Below are the code and all the weights of a small trained network. Each question names an input and a class and asks about switching units off, where a switched-off unit gives its printed mean instead of its output.

import numpy as np


def w(rows, s, z=0):
    codes = np.array(rows[::2]) - 128.0
    scale = np.full(codes.shape[1], s)
    scale[-1] = z or s
    return codes * scale


def f(y):
    return y / 2 * (1 + np.tanh(0.7978845608 * (y + 0.044715 * y**3)))


def log_softmax(a):
    a = a - a.max(-1, keepdims=True)
    return a - np.log(np.exp(a).sum(-1, keepdims=True))


def net(x, mask):
    res = np.array(x, float).reshape(1, 6) / 4 @ E
    y = f(res @ A[0][:, :-1].T + A[0][:, -1])
    res = res + np.where(mask, y, B[0][:, -1]) @ B[0][:, :-1]
    return log_softmax(res[-1] @ U[:, :-1].T + U[:, -1])


A, B = {}, {}
E = w([
[206,244,211,24,52],'x0',
[115,124,136,116,131],'x1',
[136,131,124,135,127],'x2',
[242,113,57,39,245],'x3',
[89,250,208,196,252],'x4',
[130,127,130,129,128],'x5',
],0.0044)
A[0] = w([
[157,36,95,89,38,150],'n1',
[94,53,96,190,176,111],'n2',
[136,146,146,100,119,75],'n3',
[115,170,169,154,189,110],'n4',
[111,197,155,163,196,126],'n5',
[125,162,168,159,179,115],'n6',
[163,210,161,63,79,67],'n7',
[128,134,117,130,127,143],'n8',
[128,117,138,123,113,136],'n9',
[91,254,145,187,228,173],'n10',
[109,189,162,151,203,80],'n11',
[85,18,106,204,202,73],'n12',
[151,210,144,66,83,72],'n13',
[164,5,96,80,22,153],'n14',
[137,121,138,132,128,116],'n15',
[161,179,172,76,93,73],'n16',
[198,100,109,44,246,16],'n17',
[95,55,98,181,184,50],'n18',
[150,176,152,91,96,58],'n19',
[58,164,156,205,26,46],'n20',
[112,110,94,162,148,43],'n21',
[120,193,169,174,204,101],'n22',
[151,64,98,102,57,130],'n23',
[64,135,169,173,58,69],'n24',
[167,123,99,76,198,50],'n25',
[158,243,152,52,61,87],'n26',
[65,144,158,182,47,10],'n27',
[132,130,135,141,121,51],'n28',
[69,133,161,161,64,6],'n29',
[180,115,102,69,211,33],'n30',
[145,150,137,115,110,78],'n31',
[110,123,150,146,103,40],'n32',
[172,124,100,89,189,1],'n33',
[88,40,100,199,188,80],'n34',
],0.0086,0.00072)
B[0] = w([
[98,86,134,27,115,223],'n1',
[99,203,133,142,132,208],'n2',
[118,143,124,138,130,133],'n3',
[118,103,124,78,115,173],'n4',
[110,95,128,63,116,190],'n5',
[119,108,125,87,118,164],'n6',
[83,201,122,160,136,198],'n7',
[125,126,134,129,129,129],'n8',
[129,125,127,122,130,130],'n9',
[95,74,123,10,103,252],'n10',
[117,88,130,67,114,185],'n11',
[85,231,123,159,131,242],'n12',
[90,191,125,157,134,185],'n13',
[87,75,135,1,113,253],'n14',
[128,128,126,126,130,127],'n15',
[100,184,118,149,132,176],'n16',
[223,54,143,237,137,232],'n17',
[99,192,125,158,125,200],'n18',
[106,167,123,142,137,155],'n19',
[220,68,130,214,152,218],'n20',
[114,152,133,136,132,145],'n21',
[108,95,125,50,110,198],'n22',
[114,98,126,59,125,189],'n23',
[189,83,129,177,138,188],'n24',
[177,97,130,176,129,178],'n25',
[72,224,116,167,141,221],'n26',
[198,87,133,184,141,190],'n27',
[131,127,128,128,135,123],'n28',
[182,95,124,167,135,170],'n29',
[187,86,132,192,133,194],'n30',
[112,140,130,135,133,131],'n31',
[146,118,128,138,137,131],'n32',
[166,97,139,172,129,167],'n33',
[89,214,126,151,134,223],'n34',
],0.025,0.0048)
U = w([
[93,79,133,17,88,252],'0',
[73,249,122,162,140,91],'1',
[220,65,143,191,145,30],'2',
],0.011,0.00037)

Each question gives the input, the list of numbers given to net, and the class t.
The units are the neurons (one row each of A and B). Each row of codes is followed by its name. A weight is (code - 128) times the scale printed after its matrix; where a second scale follows, it is the last column's (A, B and U).
mask holds one flag per neuron, in row order. A switched-off neuron (its flag False) gives its mean, the last column of its row in B, instead of its output. The means were averaged over made-up inputs and are rounded, as every weight is.
A unit's drop is (log p(t) with every unit on - log p(t) with that unit switched off) / (log p(t) with every unit on - log p(t) with every unit switched off).
most important unit: the unit with the biggest drop
k most important neurons: the k neurons with the biggest drops, biggest first
drop of u: that unit's drop, to one decimal
input [-8,-2,5,-8,-5,2], class 1: 4 most important neurons	(n12; n34; n2; n18)
input [8,-1,4,7,0,5], class 1: most important unit	n26
input [4,-3,2,-3,4,7], class 0: 3 most important neurons	(n10; n12; n34)
input [-6,-3,-7,4,6,2], class 0: 2 most important neurons	(n10; n22)
input [6,-3,-2,4,-5,-3], class 1: 3 most important neurons	(n26; n10; n7)
input [2,-3,2,1,-1,-5], class 1: 4 most important neurons	(n10; n14; n20; n22)
input [-6,4,6,-4,6,-7], class 0: 2 most important neurons	(n10; n22)
input [-5,5,2,6,5,-6], class 2: 2 most important neurons	(n17; n14)
input [-8,-5,-8,0,8,-4], class 0: drop of n22	1.2
input [-2,0,8,7,5,0], class 2: drop of n17	2.0
input [4,6,-1,3,0,1], class 1: drop of n26	0.0
input [-2,-5,-8,-4,5,3], class 0: drop of n10	0.1
